Below are the code and all the weights of a small trained network. Each question names an input and a class and asks about switching units off, where a switched-off unit gives its printed mean instead of its output.

import numpy as np


def w(rows, s, z=0):
    codes = np.array(rows[::2]) - 128.0
    scale = np.full(codes.shape[1], s)
    scale[-1] = z or s
    return codes * scale


def f(y):
    return np.maximum(y, 0)


def log_softmax(a):
    a = a - a.max(-1, keepdims=True)
    return a - np.log(np.exp(a).sum(-1, keepdims=True))


def net(x, mask):
    res = np.array(x, float).reshape(1, 3) / 4 @ E
    y = f(res @ A[0][:, :-1].T + A[0][:, -1])
    res = res + np.where(mask, y, B[0][:, -1]) @ B[0][:, :-1]
    return log_softmax(res[-1] @ U[:, :-1].T + U[:, -1])


A, B = {}, {}
E = w([
[174,224,111,62,43,112,146,206,173,61],'x0',
[185,132,53,170,195,240,132,109,1,97],'x1',
[216,185,164,69,37,145,179,44,100,142],'x2',
],0.009)
A[0] = w([
[180,116,76,133,133,84,110,139,133,176,90],'neuron 0',
[193,124,187,115,144,20,149,39,148,235,251],'neuron 1',
[144,173,157,68,74,57,81,134,197,111,120],'neuron 2',
[120,100,192,46,41,151,156,98,104,149,206],'neuron 3',
[254,153,122,115,109,189,186,142,108,117,192],'neuron 4',
[149,137,136,41,186,178,122,90,71,126,236],'neuron 5',
[91,112,79,219,222,89,80,138,133,109,248],'neuron 6',
[205,172,89,83,24,172,151,177,184,125,201],'neuron 7',
[66,23,102,148,151,171,128,171,113,155,245],'neuron 8',
[127,129,195,128,114,110,131,82,168,144,237],'neuron 9',
[163,152,70,208,81,169,94,80,88,11,142],'neuron 10',
],0.0086,0.0025)
B[0] = w([
[84,127,131,92,123,155,50,87,91,148,128],'neuron 0',
[132,95,155,152,141,124,48,103,79,187,222],'neuron 1',
[108,89,119,71,33,74,118,117,100,131,232],'neuron 2',
[198,91,152,85,48,185,149,88,24,92,218],'neuron 3',
[191,199,149,167,229,165,151,161,49,98,237],'neuron 4',
[134,156,115,156,181,171,158,131,146,168,201],'neuron 5',
[149,102,80,126,134,78,161,193,205,208,224],'neuron 6',
[149,189,59,107,107,173,132,120,134,32,254],'neuron 7',
[74,70,93,83,175,91,179,142,254,222,207],'neuron 8',
[77,67,109,181,75,126,64,89,81,97,190],'neuron 9',
[145,183,119,107,143,177,191,205,111,116,211],'neuron 10',
],0.0096,0.012)
U = w([
[72,71,81,122,202,61,165,166,239,201,222],'0',
[171,156,121,107,103,61,166,26,53,93,5],'1',
[60,19,227,222,151,197,1,83,41,240,135],'2',
[59,159,148,99,74,51,70,164,167,62,93],'3',
[175,215,170,238,231,218,186,182,68,102,111],'4',
],0.0068,0.0024)

Each question gives the input, the list of numbers given to net, and the class t.
The units are the neurons (one row each of A and B). Each row of codes is followed by its name. A weight is (code - 128) times the scale printed after its matrix; where a second scale follows, it is the last column's (A, B and U).
mask holds one flag per neuron, in row order. A switched-off neuron (its flag False) gives its mean, the last column of its row in B, instead of its output. The means were averaged over made-up inputs and are rounded, as every weight is.
A unit's drop is (log p(t) with every unit on - log p(t) with that unit switched off) / (log p(t) with every unit on - log p(t) with every unit switched off).
The circuit of an input: a set's keep is (log p(t) with only the set's units on - log p(t) with every unit switched off) / (log p(t) with every unit on - log p(t) with every unit switched off). Starting from all 11 units, units are removed one at a time, each time the one whose removal leaves the highest keep (on an exact tie, the one counted first), for as long as the keep stays at least 0.8.
units of the circuit, in order: the units of the circuit, biggest drop first
unit that matters most: the unit with the biggest drop
k most important neurons: the k neurons with the biggest drops, biggest first
drop of u: that unit's drop, to one decimal
input [7,-4,1], class 1: units of the circuit, in order : neuron 3; neuron 8
input [0,-5,-2], class 2: unit that matters most : neuron 7
input [7,0,-2], class 3: units of the circuit, in order : neuron 2; neuron 5
input [7,0,-6], class 3: units of the circuit, in order : neuron 8; neuron 4
input [5,-7,2], class 1: 2 most important neurons : neuron 3; neuron 8
input [-5,1,8], class 2: 2 most important neurons : neuron 1; neuron 7
input [-3,-8,8], class 2: 2 most important neurons : neuron 1; neuron 9
input [6,-8,3], class 1: 3 most important neurons : neuron 3; neuron 8; neuron 6
input [7,-7,3], class 1: drop of neuron 3 : 0.8
input [-3,-5,5], class 2: drop of neuron 1 : 0.2
input [-3,-3,1], class 2: drop of neuron 5 : 0.0
